Moves between elements:
state | κ α γ η ξ ζ
gipe | velu sopu kefe peke negi bami
loru | toge lasu gegu domi faze denu
kasu | suzo rago garo fako bomu boru
bolo | leze vuti buta sudi zovi veli
sopu | negi kebi godu kefe fave govi
lose | bolo suzu bami veri vuti velu
govi | zada guzu kebi sopu peke suri
pate | muki fisu veba pigu tigo balu
zada | tado peke fave negi lose pero
vuke | faki velu lose tado veli sudi
tado | nibu lose veri vogi bolo vuke
gegu | nasu suba fazo kazo mipi lasu
feva | niva pefa bera funu zani sira
pugo | lezi gusi muki fudu reza sivi
pobe | sigo pelo sivi keka tosu lezi
mipi | godu niva muni pofe loru mate
boru | lofu talu rago kasu guri goze
vogi | golo veri pero vuti sudi tado
godu | suri loru domi dudu toge kebi
sofi | pugo balu pate govu gusi fule
suzu | vuti suri govi bami pero negi
gobu | fako vipa reza lezi garo tosu
palo | pusu faki nibu rimi keni teno
kebi | fave denu loru godu vufu guzu
buse | bore moda lepa balu govu tigo
nuzo | time sofi govu bore pugo reki
suri | pero toge guzu govi gipe fave
funu | muni bera bilo mosi puli feva
teno | simu gaba faki palo ruse zugi
denu | vufu pofe lasu loru dudu nasu
sata | suba lofu suzo tora feva mosi
tosu | kasu time vipa gobu rago vume
fule | sivi buse balu sofi bore muki
goze | bilo sigo talu boru vuta bomu
leze | nozi zovi rani gaba palo begu
reki | keka fule sofi nuzo sivi fudu
zopa | sofi simu pusu moda balu pigu
veba | buse nozi ruse simu moda fisu
kazo | denu fazo zani niva pofe gegu
vuti | zovi pero zada buta vuke vogi
guri | pefa fako kofe bomu budi vuta
kova | zopa teno palo nozi simu guza
budi | mosi goze boru boko bilo suzo
muki | pelo tigo buse fule nuzo gusi
govu | fudu pate pigu sozo muki sofi
domi | guzu gegu kazo mate nasu loru
balu | gusi lepa fisu pate sozo buse
nibu | zugi bolo sudi golo leze faki
zani | lasu mosi sata puli goso fazo
kofe | boko vume tosu sigo boru fako
gusi | reza sozo tigo muki reki bore
moda | govu pusu guza lepa pate zopa
tora | fazo suzo budi pefa funu sata
fisu | tigo kova nozi veba zopa lepa
suzo | funu bomu goze budi bera lofu
sudi | gaba buta velu vuke rani bolo
lofu | feva guri bomu suzo pefa bilo
simu | balu ruse keni pusu lepa veba
veri | sudi bami gipe pero buta lose
golo | teno sudi vuke zovi gaba nibu
boko | sata boru kasu vuta lofu budi
lasu | faze goso suba gegu mate pofe
pofe | dudu muni goso lasu domi mipi
niva | loru zani puli muni lasu kazo
kefe | suzu godu dudu vufu suri sopu
fave | veri vufu toge suri bami peke
talu | guri gobu lezi rago fako sigo
sozo | reki pigu zopa tigo fule govu
tigo | nuzo zopa moda buse sofi sozo
goso | mate sira feva suba kazo muni
vipa | garo fudu reki reza pobe time
bilo | sira vuta guri lofu tora bera
vuta | tora kasu fako guri suzo boko
sigo | vuta tosu gobu talu kasu kofe
garo | goze pobe keka vume sigo rago
nozi | moda palo rimi ruse pusu kova
vume | boru keka time tosu talu garo
reza | vume reki nuzo pelo keka vipa
sira | kazo tora pefa feva fazo puli
fako | budi garo vume kofe goze kasu
fazo | pofe funu mosi zani muni suba
fudu | pobe muki fule reki pelo pugo
muni | domi puli sira goso gegu niva
bera | puli boko vuta bilo sata pefa
pigu | fule veba simu zopa buse pate
guza | pigu zugi teno kova veba pusu
rimi | guza nibu golo begu zugi palo
velu | veli negi suzu lose vogi buta
gaba | ruse rani veli faki rimi leze
begu | kova golo zovi leze teno rimi
rago | bomu lezi pobe garo kofe talu
zugi | veba leze gaba teno nozi keni
keni | fisu begu leze zugi kova ruse
vufu | bami dudu faze toge govi kefe
bore | vipa govu sozo gusi fudu nuzo
rani | rimi tado vogi veli nibu zovi
keka | talu sivi pugo time gobu pobe
lepa | sozo guza kova fisu pigu moda
pelo | tosu nuzo bore sivi time reza
puli | gegu sata tora sira suba zani
pusu | pate keni zugi guza fisu simu
zovi | palo vuke tado rani faki golo
time | rago pugo fudu vipa lezi keka
suba | mipi feva funu fazo niva goso
mosi | goso bilo lofu sata sira funu
negi | vogi fave suri suzu veri zada
bomu | bera kofe sigo goze boko guri
sivi | gobu bore gusi pugo vipa pelo
pero | vuke gipe peke zada velu veri
bami | buta govi sopu gipe zada suzu
buta | rani zada negi velu tado vuti
mate | kebi kazo niva mipi denu domi
toge | gipe faze nasu guzu sopu vufu
peke | lose kefe vufu fave suzu gipe
faki | keni veli bolo nibu begu gaba
ruse | lepa rimi begu keni guza nozi
veli | begu vogi vuti bolo golo rani
lezi | kofe reza pelo pobe vume gobu
faze | sopu mate mipi nasu kebi dudu
dudu | govi domi mate faze guzu godu
pefa | zani budi boko bera mosi tora
guzu | peke nasu denu kebi kefe toge
nasu | kefe mipi pofe denu godu faze

The rows follow the links: the fewer symbols apart two elements are, the more alike their rows tend to be.

Each row is also shifted at random along 4 hidden directions that mean nothing.

Known rows, each with its element:
 67  -22    9    4   -1   -9  -24  -14   27   -2  -71    0  -21  -13    2   10  -30  -31  -17    3   -1  -58   -2   16  -10   -5    4   17    8   -3   19   22  -23  -23   -1   -5   23   -1   31    1    8   14   13    5   11   17    2   11   -5   16   19  -17   -8   -5  -10  -21   -1   -9    0   15  -18
element: lezi
 -9    8   -4   26   -6  -12   -8  -11   29   -9  -13  -30   15   14   -3   18  -59   26  -35   12   -2   19   22  -15   18  -15    0   -3   11    7    3  -15    4  -20  -13  -13  -15  -17  -39  -23   21   30  -11  -18    9   -8  -15   -1  -17   33   10   13  -18  -11    1    2    8   23    3   -1    8
element: lasu
-57   18   -2    9   -4    6   16    4   16   -7   10  -15   -5   16    1    3    3   43   -7    2   -3   21    7  -21   27   -8    2   -8  -11    1    5   -8   26    2    0    7  -27   -1   -4    6   -1   10  -17   -5    5  -21  -13   11    1    3   13   21   -2    8    5   16    4   13    5  -14   16
element: peke
-13   15   -6   21   -2   -4   22   -4   -4   -5   35  -33   13   19   -2    5   -4   52   12    9    2   44   16  -26   25  -18   -3    2  -11   -2  -20  -18   25   28   -5    2  -25   -7  -30  -18    3   31  -20  -10    0  -14  -11   19   -8    2   -1   17   -2    6  -15   16    3   28   -2  -14    8
element: toge
139    5    0  -22    2   -4    2   18  -17   -1   11   22   13   -1  -14  -12  -10    7   11   -9    9   10  -27   -4   -7    8  -11   -2  -21   -9   -9    0   15   12   16  -11   -2   12  -19  -16  -22   10   -3    3  -12    8    3   18    2   -8   -9    4    4   24  -10    3   -6  -12   -6  -10   -1
element: teno
-51   16    7  -14    3    7   19   11   -1   -7  -29   14  -41    7   15   -8   56   23   25  -13  -10  -52   -9  -10   -5    8   14  -18  -16    4   12   22   23   13   12   27  -10   16   72   33  -14  -12   -9   14   11    7   -7    2   20  -13   14   19   10   11  -10   13    2  -16    0  -10   12
element: sudi
 43   -8   -2    6    2  -11  -23  -11   -2    2  -13    3   10   -9    6    8  -16  -39  -15    3  -10  -16   17   18  -25   10   10   -6   30   14    2   -4  -31  -26  -14   -1   19  -11   -2   -5   22  -17   15   -9    8   16    2  -41   -2   17  -13  -11  -11  -29   10  -13    8   -6   -1   19   -3
element: vuta
-93    3    8  -16   -2    1   -6   12   31   -9  -53   17  -18    2   -9   -3  -26   11  -19   -8    5  -33  -26   -5    8    3   -4   -1  -21   -6   25   17   16  -17   18   -9   -5   12   17    5  -18   17   -5    6    3    2   -6   29    2    7   23    9   -4   25   -4   -1   -4  -16    4   -9    4
element: palo
-25   18   -5   14   -1    0    5    1   -7   -5   31  -16   27   13   -9    5  -26   25   -9    6   10   42    8  -16    6  -13  -13  -16   14   10  -15  -13    9    1  -11  -17  -19  -12  -49  -20   11    6  -11   -4  -13   -7   -3  -19  -16   -2  -10   16    0  -11    5   12   -4   17   -2   -6   14
element: faze
102   24   -2  -26    6  -11    0   26  -33   -5   15   38   18    6   -3  -12    8    1   11  -15   -3   -8  -15   -3  -37   27    2  -41    3   15  -11   -2   12    1    8   -1   -4    9   -5  -11   -8  -22   -2   -1   -4   23   -2  -40   10   -4  -28   19    1    1    1   13    1  -25   -7   -9   20
element: tado
-94    8    4   24   -1    2    4  -17   23   -8  -41  -26  -31    9   19   14   16   13   -4    5  -12  -41   26   -6    5  -12   14   -7   16   14   15   14   -2   -8  -13   18   -8   -9   47   22   20    1   -6    2   17    1  -10  -16    1    8   20   10   -3  -20   -1    4    7   10    4    5    7
element: niva
 10   -9   -3  -32    3   -6  -31   18   -7    5    7   46   36  -17  -19  -11  -47  -51  -31   -8    8   13  -27   22  -28   29   -9  -10    7    1    5   -8  -21  -36    9  -28   20    5  -49  -19   -7  -23   19   -7  -12   11   11  -24   -3    9  -23  -16   -8    2   24  -15   -4  -29    0    9   -3
element: sozo
  6    4   -1   17    6   19   25  -14  -43   10   49  -19  -14    0   20   -2   85   -5   49    3    1    5   22    3  -10  -14   -1   -4   27   11  -22    6  -10   37  -19   21    2   -9   34   28   12  -38    3   18  -13   -4   14  -39    6  -44  -15   -2   25  -28    4    9   -7   12   -2    7    1
element: puli
 53  -10  -14  -17   -4  -19  -13   15    2    5   46   16   50   -7  -23   -8  -62   -3  -27    2   -2   72  -14    0   14   19   -4   18  -28  -20   -9  -40    5   -6   14  -16    1    3  -87  -45  -15   25    1  -29    2  -11   -6   38   -4   32  -17  -11  -20   29    4   -8   11    2   -2   -8   -9
element: lepa
 44   20    5    9    0   -9  -11    0   10  -13  -41   -3    5   12   -2   13  -40   10  -22   -1    5  -30    4   -7  -19   -7   -5  -31   25   22    6   10    1  -24  -10  -18   -8  -10   -5  -11   18    5   -5    2   -1   18   -7  -38  -12   11    1   21   -7  -20   -2    6   -4   -2   -2    1   17
element: denu
 -62    17   -16   -33    -2    -4   -12    34   -11     2    79    43    67     1   -23   -16   -48    -7   -42    -8    -1    92   -19    -2    -5    40    -6   -29    -5     3    -5   -45     8   -33    10   -23   -15     2  -106   -31    -9   -27     1   -29   -11   -18    -2   -29    -1    20   -38     7   -16    10    44     7     8   -16     4   -11    22
element: golo
-22   15   -2   11    0    0   -5   -4    4   -4    1   -7    6    7    7    8   -5   -1  -16    2   -6   -2   20   -1  -10    3    7  -26   28   21    4   -5   -8  -22  -15    1   -8  -11   -4    5   21  -21    1   -6    4    0   -5  -48   -4    8   -7   11   -6  -28   18    6    4    2    3    4   16
element: gegu
-32  -13   -1  -19   -3   -3  -15    8   22    1  -13   21    5  -11  -11   -5  -31  -16  -26   -4   -2    5  -18    8    8   16    2   12  -19  -11   16   -6   -2  -22   14   -7    6    9  -17   -5  -13    6    6  -10    6   -6   -2   27    4   18    7  -11  -11   21    9  -11    4  -12    4   -1   -7
element: pigu
-32   -8    2   11    0    5  -12  -14    9    3  -11   -6   -5   -6    9    9    3  -29  -15    6   -4  -14   18   14   -9   -2    6   -2   30   12   10    4  -26  -22  -15    2   11  -11   12   14   20  -23   11    1    3   -1    5  -34   -4    3    0  -10   -2  -28   18   -9    1    1    5   16   -2
element: suzo
-35   21  -10    5    0   13   29    7  -30    3   83  -10   17   14    4   -8   46   31   21    0   -2   63   13  -16   14    1   -1  -15   -1    5  -21  -23   19   26   -7   13  -25   -3  -25    7   -1  -22  -11   -5   -8  -24    0  -18    6  -19  -20   15   10   -3   15   21    3   15    1  -12   18
element: sopu
 68    1    3  -18    1   -1    5   14   -6   -1   -7   17   -3    0   -9  -11    1   10   13   -7    7   -8  -26   -4   -1    3   -8    3  -24  -11   -3    8   17   14   17   -5   -1   14    5   -4  -22   12   -4    7   -7    6    2   28    4   -9    2    2    6   25  -14    2   -7  -11   -4  -10   -2
element: zugi
  6  -22    1   -5    1   -4   -3   -5   -8    9   -2    4   -7  -15    2   -4   14  -21   18    1   -2   -9   -5   13   -1    2    2   27  -13  -15   -4    3  -10   16    6    7   20    6   17    0   -9    7    9    2    3    6    7   28    6   -2    1  -21    2   11  -13  -12    0   -4   -4    6  -21
element: nuzo
 57  -23    2   -4    2   19   22   -5  -27   16   39   -5  -16  -13    3  -15   65   -7   50    2    8   16  -11    6   16  -12   -9   38  -24  -25  -16    7    1   49    8   14   12   11   24   16  -21   -3    5   19  -15  -12   18   44    8  -41    1  -22   25   20  -14   -4  -11    7   -4   -1  -24
element: fule
 72   16    1   14    0   -8   -7   -4   13  -10  -26  -11    8   13   -4   13  -41   15  -21    4    4  -11   10  -10   -7  -11   -5  -22   22   17    3    3    2  -19  -11  -16  -11  -11  -16  -15   18   10   -6   -2   -1    9   -9  -27  -15   13    2   18   -7  -17   -2    6   -3    7   -1    1   14
element: domi
-104    13     1    26    -3    11    34   -11     3    -5    14   -42   -22    18     9     4    38    58    27     7     0    13    17   -26    34   -29    -1     8   -12    -3   -10     1    27    37    -6    18   -26    -3    22    13     0    23   -21     7     1   -20    -7    27     0   -15    18    18    11     6   -17    18    -1    29     1   -14     6
element: guzu
  8   23   -6   -8    1   24   29   16  -32    5   80    5   17    9   -5  -16   43   27   22   -5   11   61   -9  -15   12   -2  -15  -18   -5    2  -18  -12   22   25    2   -1  -25    3  -30    9  -13  -30  -10    7  -25  -25    8  -14    1  -37  -18   15   21    5   17   22  -10    6    2  -16   19
element: pero
 43  -24   -3    7   -3   -6  -17  -11   15    5    1   -9   15  -11   -9    5  -39  -22  -20   10    2   22    1   11   12   -5   -5   31   -2  -14    0  -10  -18  -10   -2  -12   15   -5  -32  -18    3   18    8  -10    0   -7    4   26   -9   15    2  -23   -9    3    2  -18    2    9    2    8  -19
element: pobe
 55  -23    8    7    0    0  -12  -16   19    3  -51   -9  -24  -12    4    8   -5  -24    0    5    2  -45    0   14   -1  -13    0   24    3   -7   12   21  -19   -5   -1    0   20    1   36   10    4   13    9   11    5    8    6   19   -4    0   20  -19    1   -3  -12  -16   -3   -1    1   12  -20
element: gobu
-13   15    5    0    0   -3   16    7    5  -10  -27   -6  -20   13    0    0    6   44   15   -5    2  -22  -10  -21   11   -9   -2   -5  -23   -4    2   13   31   19   10    6  -17    8   26    2  -14   26  -18    8    4    4  -10   28    4   -3   16   20    3   20  -25   13   -3    1   -3  -15    8
element: vuti
 82   -2    5  -28    3  -28  -26   16    9   -8  -68   37   -6   -7   -4   -3  -37  -18  -13  -12   -9  -63  -22    8  -32   27   13  -12  -13    0   14   11    0  -21   18   -2   17   13   24  -16  -11   17    7   -5   18   39   -9    7   10   30    2    3  -17   16  -20   -9    7  -33   -7    1   -3
element: pusu
 13  -13   -3   -6   -2    1   17    3   -2    5   22   -4  -10   -4   -1  -10   26   18   23    1   -5   22   -9   -7   28    0    5   33  -42  -28   -6   -9   17   32   17   18   -2   13    9    2  -25   22   -6   -3    7  -15   -2   63   11   -3   10  -10    3   34  -17   -1    5    7   -1  -11  -15
element: veba

Start, symbols taken left to right, then the element you end at.
Answers are names.
 73    8   -8  -19   -3    6   10   20  -13    3   63   16   32    3  -17  -15   -9   17   -2   -3    9   68  -21   -9   17    9  -13    1  -24  -13  -13  -23   20   11   13  -12  -15    7  -59  -16  -22   -1   -7   -7  -16  -21    2   20   -1   -8  -15    4    3   26   12    8   -4    1    1  -15    6
η ξ ζ ζ α: gaba
-39   13   -3   -5   -1    0   20   12   -5   -4   24   -3    1   11   -4   -7   11   40   13   -2   -2   25   -6  -20   18    1    1    0  -28   -9   -7  -10   30   23   11    7  -19    8   -8   -5  -16   17  -15   -5    3  -10   -9   29    6   -1    2   15    1   24  -10   14    4    6   -1  -18    8
γ η κ ζ γ ξ: tado
-67  -19    0  -13    2    4   -7   -1  -12   11    7   18   -7  -17    7   -8   32  -40   11   -4   -7  -11   -4   20  -13   16    8   11    0   -7    2    2  -19    0    3   12   21    6   22   14   -6  -24   17    2    3    3   11   -3   12   -7   -7  -23    3   -1    8  -13    3  -14    1   11  -15
κ κ κ η: guri
 18   16    0  -16    1   -2   14   15   -9   -5    4   16  -10    7    3  -10   28   21   15  -11   -7  -10   -8  -10   -4   14    9  -16  -17    1    0    1   22   11   11   15  -12   11   23    9  -14   -5   -8    1    8    3   -7    3   15   -4   -1   16    3   14   -7   13    4  -11   -2  -12   12
γ ζ ξ κ η ζ: faki
-36    6    8   -9   -3   12   15    8   27   -7  -41    3  -42    6    5   -5   26   30    5   -7   -4  -36  -15  -13   22   -3    7    3  -31   -9   23   20   27    4   17   17  -13   16   56   29  -20   10  -11   11   11   -9   -8   39   13   -5   32   12    5   26   -8    8    0   -8    6  -13    4
α ζ κ γ: golo
-48    7    6  -20    0   33   26   14   -9    3   12   19  -36   -1    6  -18   78   10   30  -14    3  -15  -21   -4   10    3   -3   -5  -20   -6   11   21   18   19   14   19   -9   19   54   47  -26  -33   -3   25  -10  -17    9   11   17  -42   12    6   25   18   10   12  -10  -15    6  -10    7
η ξ ξ ζ γ: begu
 48  -23   -1   -2    0  -16  -12   -5    0    4   -9   -1    7  -12   -4    1  -21  -18    3    5   -4   -1   -3    9    0    2    4   29  -15  -17   -6   -6  -11    8    7    0   19    3   -7  -19   -5   26    8   -8    8   10    0   36    1   16    1  -21   -8   14  -19  -15    6    1   -4    5  -23
γ ζ η γ γ γ: ruse
 -28   -15    -8   -18    -1   -23   -54     8    17     2    -5    35    57   -18   -21     5  -103   -66   -71     0    -2    24    -7    28   -29    32    -2   -10    24     8    12   -25   -41   -69    -3   -38    24   -10   -85   -40    15   -13    24   -29     0    12     2   -39   -14    47   -25   -20   -31   -15    35   -25     9   -21     4    18    -3
ξ γ α ζ ξ: pelo
-96   22    4   -3   -2   18   14    9   14   -8   -7    2  -19   13    3   -3   20   30   -4   -7    3   -8   -7  -15   12   -3   -3  -21   -2    8   14   11   21   -6    3    4  -22    4   21   23   -6  -14  -12   10   -4  -14   -3   -8    4  -13   13   21    9    3   13   17   -5   -3    7  -10   20
η κ ξ α: velu
 -5    5   -1  -32    2   -6   -9   25  -17    2   10   41   19   -7  -13  -14  -11  -17   -3  -13    5    4  -28    6  -23   25   -5  -16   -9   -1   -1   -3    4   -8   15  -12    6   12  -20  -11  -17  -15    6   -1   -8   12    5  -10    6   -2  -19    0    0   14    5   -1   -2  -27   -3   -4    5
ξ ξ ζ: fisu
-13   15    4   -5    1    2   21    9   -5   -7  -11    0  -21   12    3   -5   27   37   23   -7    0  -21  -10  -17    4   -3    2   -8  -20   -2   -1   11   29   23   10   12  -15   10   33    8  -16   12  -15    9    3    3   -7   18    8  -11   11   19    9   17  -18   16   -2   -2   -3  -15    9
γ κ η η γ: pero
 -11    34     6   -23     7     2    -9    20   -18   -10   -35    47   -19     5    18    -7    42   -23    -1   -23   -15   -76     0     8   -61    37    19   -73    38    43    18    22    -6   -34    -5    15    -1     4    63    35    12   -70     8    11     8    32    -1  -101    19    -7   -18    27     2   -35    25    13     3   -43     0     6    35
α γ ζ ξ α: loru
 40   10    2   -5   -2  -18    3    9   25  -13  -43   -1  -10   13   -4    3  -30   39   -8   -4   -8  -22   -8  -19   11    2   10    0  -30   -7   10    1   29    1   15    6  -13    8   12  -13  -12   43  -16   -9   20    8  -21   41    5   28   20   18  -14   27  -25    6   10   -2   -2  -15    5
γ ξ η ξ γ: buta
 36    1   -4   28   -1  -24  -10  -15    7   -6   -6  -33   24   10   -3   19  -56   17  -16   13   -3   18   26   -9    3  -15    1    5   12    5  -14  -17   -4   -2  -14  -11   -4  -18  -41  -38   22   41   -7  -19    9    9  -12    0  -16   31   -3    5  -17  -13  -18   -1    7   25   -5    2   -2
γ ζ γ κ: sira
-86  -14   -1  -22    1   14   -8    9  -10   10   22   29    8  -17   -8  -14   10  -37   -3   -5    7   15  -21   19   -6   14   -9    6   -2   -8    4    2  -14   -9    9   -9   14    9  -12    9  -13  -29   14    6  -16   -8   16   -2    4  -18  -10  -19    9    6   21  -10   -7  -16    3    5   -8
α ζ γ α: kova
-92   19   -1   14    0   11   29   -1   -9   -2   27  -20  -14   15   12   -1   47   39   23    0   -4   13   14  -18   17  -11    4  -10   -3    5   -7   -2   21   25   -6   19  -22   -2   19   18    1   -5  -15    4    1  -14   -6   -3    5  -15    3   19   10   -2   -2   20    2   15    1  -11   14
η ξ ζ κ ξ ζ: velu
 60   -8   -1   20    0   13    8  -17  -10    8   28  -24   -2   -3    7    5   27  -10   12   10    4   18   19    5    7  -17   -5   12   20    2   -9   -2  -16   11  -16    3    5  -10    0   12   14  -15    6    6   -9  -12   10  -15   -6  -18   -4  -11   10  -20    8   -3   -4   17    3    9   -7
κ η κ ξ η ζ: lasu
-19  -19   -3  -10   -2   18   10    2   -5   12   43    4    5  -12  -10  -12   19   -7   11    1    9   44  -16    5   24   -2  -12   31  -24  -24   -5   -7    1   17   10   -2    5    9  -19    6  -20   -3    4    4  -15  -25   14   41    1  -21    1  -20   12   22    8   -7   -8    4    4   -4  -15
ξ γ γ ξ η: lepa
-116    16     1     6    -4    24    30     4    11    -3    26   -17   -14    14    -1    -4    29    48     7     0     8    29    -4   -23    38   -17    -9    -1   -17    -7     3     1    31    17     3     5   -31     4     3    20   -13     2   -19     9   -10   -33    -3    22     0   -22    16    19    14    15     7    18    -8    15     7   -17    13
ξ ζ η γ α η: sopu
